Here is a tiny trained network, its code and every weight. The questions are about switching its units off for an input and a target symbol, where a switched-off unit gives its printed mean instead of its output.

import numpy as np


def w(rows, s, z=0):
    codes = np.array(rows[::2]) - 128.0
    scale = np.full(codes.shape[1], s)
    scale[-1] = z or s
    return codes * scale


def f(y):
    return np.maximum(y, 0)


def softmax(a):
    e = np.exp(a - a.max(-1, keepdims=True))
    return e / e.sum(-1, keepdims=True)


def log_softmax(a):
    a = a - a.max(-1, keepdims=True)
    return a - np.log(np.exp(a).sum(-1, keepdims=True))


def net(x, mask):
    ids = ['ΛΦβζηθμξπτψω'.index(c) for c in x.split()]
    T = len(ids)
    res = E[ids] + P[:T]
    u = 0
    for l in range(2):
        q, k, v = (res @ M[l].T for M in (Q, K, V))
        z = softmax(np.where(np.tri(T) > 0, q @ k.T / 2**0.5, -1e9)) @ v
        res = res + np.where(mask[u], z, O[l][:, -1]) @ O[l][:, :-1]
        u += 1
        y = f(res @ A[l][:, :-1].T + A[l][:, -1])
        res = res + np.where(mask[u : u + 4], y, B[l][:, -1]) @ B[l][:, :-1]
        u += 4
    return log_softmax(res[-1] @ U[:, :-1].T + U[:, -1])


Q, K, V, O, A, B = {}, {}, {}, {}, {}, {}
E = w([
[124,144,136,169,95,132],'Λ',
[147,113,101,149,199,24],'Φ',
[195,187,116,138,120,162],'β',
[52,75,110,152,70,132],'ζ',
[204,130,147,130,71,106],'η',
[137,91,53,149,168,140],'θ',
[172,155,164,208,165,101],'μ',
[68,131,134,221,119,151],'ξ',
[118,182,156,137,99,102],'π',
[122,202,113,84,43,141],'τ',
[120,156,165,196,150,67],'ψ',
[254,144,49,102,43,128],'ω',
],0.017)
P = w([
[74,230,185,104,47,135],'0',
[125,12,93,188,68,143],'1',
[213,36,35,122,2,136],'2',
[105,150,113,74,182,124],'3',
[71,83,137,107,153,142],'4',
[153,108,69,59,105,94],'5',
],0.0077)
Q[0] = w([
[123,134,182,255,81,145],'L0H0',
[49,134,233,27,254,217],'L0H0',
],0.0054)
K[0] = w([
[149,213,201,66,2,131],'L0H0',
[212,2,101,229,111,148],'L0H0',
],0.0041)
V[0] = w([
[148,193,190,125,203,175],'L0H0',
[1,93,106,160,116,50],'L0H0',
],0.0095)
O[0] = w([
[49,150,88,200,136,95,1],'L0H0',
[111,154,156,161,167,249,211],'L0H0',
],0.014,0.0068)
A[0] = w([
[181,89,138,98,141,180,71],'L0N0',
[87,64,146,131,103,108,87],'L0N1',
[200,26,98,224,2,114,253],'L0N2',
[137,90,131,159,100,178,114],'L0N3',
],0.0063,0.0044)
B[0] = w([
[53,164,94,78,137,76,196],'L0N0',
[132,159,152,254,208,42,143],'L0N1',
[164,92,215,119,217,112,254],'L0N2',
[119,163,124,86,155,119,188],'L0N3',
],0.0074,0.011)
Q[1] = w([
[223,92,254,183,165,154],'L1H0',
[161,35,191,71,74,206],'L1H0',
],0.0046)
K[1] = w([
[67,228,152,116,1,51],'L1H0',
[83,141,106,121,55,114],'L1H0',
],0.0038)
V[1] = w([
[114,127,112,40,133,135],'L1H0',
[129,121,144,146,246,50],'L1H0',
],0.011)
O[1] = w([
[77,175,199,2,254,172,222],'L1H0',
[149,20,125,47,14,217,2],'L1H0',
],0.0057,0.0052)
A[1] = w([
[70,29,56,123,195,110,2],'L1N0',
[134,84,21,139,203,131,60],'L1N1',
[111,214,126,150,115,98,110],'L1N2',
[150,175,91,149,253,152,111],'L1N3',
],0.008,0.00083)
B[1] = w([
[86,175,168,215,116,108,147],'L1N0',
[202,231,250,230,53,77,135],'L1N1',
[255,149,185,86,101,30,154],'L1N2',
[30,115,211,53,30,106,247],'L1N3',
],0.0062,0.015)
U = w([
[190,134,187,154,68,108,255],'Λ',
[148,33,109,68,190,161,195],'Φ',
[102,105,74,118,117,3,147],'β',
[179,126,179,110,129,198,76],'ζ',
[171,113,137,141,87,128,6],'η',
[198,134,88,175,215,128,214],'θ',
[109,91,69,112,14,88,147],'μ',
[182,131,126,170,115,184,117],'ξ',
[144,143,90,149,126,89,106],'π',
[112,151,124,89,220,62,68],'τ',
[177,118,144,168,28,176,27],'ψ',
[130,47,89,56,176,62,69],'ω',
],0.0063,0.0061)

Each question gives the input, a string of symbols that net reads in full, and the target symbol t.
The units are the heads (2 rows each of Q, K, V and O) and the neurons (one row each of A and B). Each row of codes is followed by its name. A weight is (code - 128) times the scale printed after its matrix; where a second scale follows, it is the last column's (O, A, B and U).
mask holds one flag per unit, layer by layer, with each layer's heads first. A switched-off unit (its flag False) gives its mean, the last column of its rows in O or B, instead of its output. The means were averaged over made-up inputs and are rounded, as every weight is.
A unit's drop is (log p(t) with every unit on - log p(t) with that unit switched off) / (log p(t) with every unit on - log p(t) with every unit switched off).
The circuit of an input: a set's keep is (log p(t) with only the set's units on - log p(t) with every unit switched off) / (log p(t) with every unit on - log p(t) with every unit switched off). Starting from all 10 units, units are removed one at a time, each time the one whose removal leaves the highest keep (on an exact tie, the one counted first), for as long as the keep stays at least 0.8.
circuit, biggest first: the units of the circuit, biggest drop first
unit that matters most: the unit with the biggest drop
k most important neurons: the k neurons with the biggest drops, biggest first
drop of u: that unit's drop, to one decimal
input ζ ζ ζ ζ, target ζ: circuit, biggest first	[L0H0]
input β ω μ μ η Φ, target μ: circuit, biggest first	[L1H0, L0H0]
input ω ζ ω, target ω: circuit, biggest first	[L0H0, L0N2]
input ω ζ ζ ζ ζ ξ, target Φ: circuit, biggest first	[L0H0, L1H0, L0N2, L1N3]
input ω ω ω ψ β, target Φ: circuit, biggest first	[L1H0, L0H0, L0N2, L1N3]
input ζ τ Φ ω, target τ: circuit, biggest first	[L1H0, L0H0, L0N2]
input ζ ω ζ ζ ζ, target τ: circuit, biggest first	[L1H0, L0H0, L0N2, L0N0]
input ω Λ ζ Λ, target Φ: circuit, biggest first	[L0H0, L1H0, L1N3, L0N2]
input ω π β Λ μ ω, target Φ: circuit, biggest first	[L1H0, L0N2, L0H0, L1N3]
input ζ β β β θ, target Λ: 3 most important neurons	[L1N1, L1N0, L0N0]
input ζ ζ ζ ω, target τ: 2 most important neurons	[L0N0, L0N2]
input ω Φ β, target Φ: 2 most important neurons	[L0N2, L1N3]
input ζ ω ω, target ζ: 2 most important neurons	[L1N3, L0N3]
input ω ζ ω μ, target Φ: unit that matters most	L1H0
input ζ τ ζ, target τ: drop of L0H0	0.4
input ω ζ ζ ζ, target Φ: drop of L0H0	0.8
input β μ ζ ω, target μ: drop of L1N2	0.0
